Below is a small trained network, with its code and all its weights. Each question gives an input and a class and asks what happens when units are switched off, that is, made to give their printed mean instead of their output.

import numpy as np


def w(rows, s, z=0):
    codes = np.array(rows[::2]) - 128.0
    scale = np.full(codes.shape[1], s)
    scale[-1] = z or s
    return codes * scale


def norm(h):
    return h / np.sqrt((h * h).mean(-1, keepdims=True) + 1e-5)


def f(y):
    return np.maximum(y, 0)


def log_softmax(a):
    a = a - a.max(-1, keepdims=True)
    return a - np.log(np.exp(a).sum(-1, keepdims=True))


def net(x, mask):
    res = np.array(x, float).reshape(1, 6) / 4 @ E
    u = 0
    for l in range(4):
        y = f(norm(res) @ A[l][:, :-1].T + A[l][:, -1])
        res = res + np.where(mask[u : u + 10], y, B[l][:, -1]) @ B[l][:, :-1]
        u += 10
    return log_softmax(norm(res)[-1] @ U[:, :-1].T + U[:, -1])


A, B = {}, {}
E = w([
[90,141,198,156,157],'x0',
[44,117,206,63,212],'x1',
[195,148,128,1,179],'x2',
[194,130,209,139,71],'x3',
[239,168,144,211,156],'x4',
[128,12,129,85,197],'x5',
],0.0024)
A[0] = w([
[103,253,79,108,244,167],'L0N0',
[119,214,176,72,129,26],'L0N1',
[44,51,57,113,105,155],'L0N2',
[168,123,167,203,202,88],'L0N3',
[92,152,186,52,118,3],'L0N4',
[220,171,151,77,249,59],'L0N5',
[120,189,163,190,121,129],'L0N6',
[94,172,107,48,86,190],'L0N7',
[145,241,106,103,164,88],'L0N8',
[205,179,108,119,79,146],'L0N9',
],0.0048,0.0025)
B[0] = w([
[115,38,149,167,58,253],'L0N0',
[126,85,125,91,99,171],'L0N1',
[89,66,141,228,199,244],'L0N2',
[181,127,152,82,165,192],'L0N3',
[131,214,253,9,165,169],'L0N4',
[226,80,143,41,168,231],'L0N5',
[150,114,182,173,153,210],'L0N6',
[57,179,179,193,142,242],'L0N7',
[94,34,122,142,100,189],'L0N8',
[145,105,77,153,135,235],'L0N9',
],0.0037,0.0026)
A[1] = w([
[156,112,176,148,75,115],'L1N0',
[148,160,35,232,40,100],'L1N1',
[203,174,191,120,47,145],'L1N2',
[165,121,60,221,146,163],'L1N3',
[151,80,181,86,210,104],'L1N4',
[191,255,65,180,83,83],'L1N5',
[141,115,179,128,152,179],'L1N6',
[100,103,134,44,127,11],'L1N7',
[201,141,150,118,101,46],'L1N8',
[44,98,100,137,28,25],'L1N9',
],0.0039,0.0011)
B[1] = w([
[86,121,104,185,135,184],'L1N0',
[136,184,111,123,50,252],'L1N1',
[124,3,128,168,157,213],'L1N2',
[112,144,177,56,87,235],'L1N3',
[135,160,121,169,83,239],'L1N4',
[124,49,138,89,71,199],'L1N5',
[69,160,149,77,161,202],'L1N6',
[75,177,165,153,86,164],'L1N7',
[138,98,99,120,160,171],'L1N8',
[187,158,149,165,206,188],'L1N9',
],0.004,0.0025)
A[2] = w([
[191,38,98,224,84,232],'L2N0',
[117,217,134,188,132,100],'L2N1',
[159,155,179,226,120,83],'L2N2',
[65,202,209,51,60,1],'L2N3',
[122,166,202,111,181,109],'L2N4',
[56,55,56,125,157,53],'L2N5',
[207,142,27,53,154,159],'L2N6',
[113,103,49,192,1,10],'L2N7',
[185,177,50,164,34,51],'L2N8',
[181,131,180,201,199,200],'L2N9',
],0.0041,0.00097)
B[2] = w([
[59,108,201,85,107,253],'L2N0',
[196,180,108,119,122,155],'L2N1',
[109,162,77,169,100,188],'L2N2',
[75,164,157,45,238,178],'L2N3',
[181,156,163,122,89,177],'L2N4',
[94,19,134,201,184,169],'L2N5',
[178,107,192,116,226,170],'L2N6',
[119,184,158,53,54,213],'L2N7',
[196,61,51,30,94,190],'L2N8',
[137,100,1,145,178,193],'L2N9',
],0.0038)
A[3] = w([
[157,172,149,179,195,215],'L3N0',
[82,71,138,181,124,198],'L3N1',
[104,145,203,116,126,30],'L3N2',
[71,78,72,114,167,1],'L3N3',
[71,156,162,198,121,171],'L3N4',
[158,172,132,105,33,114],'L3N5',
[127,113,67,191,74,110],'L3N6',
[75,139,163,95,133,163],'L3N7',
[184,123,128,118,1,136],'L3N8',
[141,18,138,130,143,167],'L3N9',
],0.0058,0.0017)
B[3] = w([
[162,115,69,121,63,180],'L3N0',
[112,152,80,150,104,230],'L3N1',
[75,186,128,112,123,174],'L3N2',
[106,40,131,202,178,165],'L3N3',
[253,210,100,110,124,218],'L3N4',
[79,76,41,83,91,211],'L3N5',
[115,191,140,77,144,184],'L3N6',
[102,185,171,153,132,204],'L3N7',
[21,88,67,63,119,252],'L3N8',
[77,112,131,183,137,252],'L3N9',
],0.0051,0.0037)
U = w([
[214,173,117,171,107,76],'0',
[118,223,89,182,82,132],'1',
[78,181,234,59,175,167],'2',
[54,57,103,211,178,157],'3',
[230,63,147,71,177,142],'4',
[70,101,53,37,5,151],'5',
[153,140,150,103,97,2],'6',
],0.012,0.0094)

Each question gives the input, the list of numbers given to net, and the class t.
The units are the neurons (one row each of A and B). Each row of codes is followed by its name. A weight is (code - 128) times the scale printed after its matrix; where a second scale follows, it is the last column's (A, B and U).
mask holds one flag per neuron, layer by layer. A switched-off neuron (its flag False) gives its mean, the last column of its row in B, instead of its output. The means were averaged over made-up inputs and are rounded, as every weight is.
A unit's drop is (log p(t) with every unit on - log p(t) with that unit switched off) / (log p(t) with every unit on - log p(t) with every unit switched off).
The circuit of an input: a set's keep is (log p(t) with only the set's units on - log p(t) with every unit switched off) / (log p(t) with every unit on - log p(t) with every unit switched off). Starting from the 12 units with the biggest drops (on a tie, the unit counted first), units are removed one at a time, each time the one whose removal leaves the highest keep (on an exact tie, the one counted first), for as long as the keep stays at least 0.8.
units of the circuit, in order: the units of the circuit, biggest drop first
most important unit: the unit with the biggest drop
top k neurons: the k neurons with the biggest drops, biggest first
k most important neurons of layer l: the k neurons of layer l with the biggest drops, biggest first
drop when u is switched off: that unit's drop, to one decimal
input [-1,3,1,1,2,1], class 4: most important unit => L0N5
input [6,-3,-4,0,7,2], class 0: units of the circuit, in order => (L3N8 L3N4)
input [-5,8,0,-1,1,-8], class 1: units of the circuit, in order => (L2N0 L3N4 L0N7)
input [3,5,2,-3,8,-7], class 3: units of the circuit, in order => (L0N0 L2N9)
input [-7,6,7,-1,3,-2], class 4: top 2 neurons => (L0N5 L2N0)
input [7,-8,7,1,4,-3], class 4: top 2 neurons => (L0N5 L2N6)
input [1,3,-3,-4,7,0], class 1: 3 most important neurons of layer 1 => (L1N2 L1N4 L1N5)
input [-1,1,2,7,7,-2], class 4: 3 most important neurons of layer 0 => (L0N5 L0N0 L0N3)
input [-6,6,-3,-2,8,5], class 4: top 2 neurons => (L0N5 L0N3)
input [1,2,-5,0,8,-6], class 5: 2 most important neurons of layer 0 => (L0N2 L0N7)
input [-4,-2,6,8,-5,5], class 2: 2 most important neurons of layer 0 => (L0N7 L0N0)
input [-5,7,6,-8,-7,1], class 3: 2 most important neurons of layer 0 => (L0N2 L0N0)
input [-1,7,-6,5,-7,-4], class 2: top 2 neurons => (L0N4 L2N3)
input [5,-3,2,-4,-3,0], class 3: units of the circuit, in order => (L0N2)
input [8,5,-8,-4,0,-2], class 1: top 2 neurons => (L3N4 L1N2)
input [-1,4,-5,3,-8,-6], class 1: 2 most important neurons of layer 1 => (L1N3 L1N9)
input [-4,3,-1,6,-1,-1], class 1: top 2 neurons => (L0N4 L1N2)
input [0,6,-4,-6,6,-2], class 1: 3 most important neurons of layer 3 => (L3N4 L3N1 L3N8)
input [2,0,6,6,-3,-6], class 2: top 2 neurons => (L0N4 L2N3)
input [-1,6,2,3,7,0], class 4: units of the circuit, in order => (L0N5)
input [-8,-2,8,2,3,0], class 4: drop when L2N6 is switched off => 0.3
input [0,-4,0,2,-8,-1], class 1: drop when L0N2 is switched off => 0.2
input [2,-1,-2,-3,8,4], class 4: drop when L0N0 is switched off => 0.1
input [-4,3,-8,6,3,-3], class 5: drop when L2N2 is switched off => 0.0
input [-1,3,-5,5,2,-1], class 1: 2 most important neurons of layer 3 => (L3N4 L3N1)
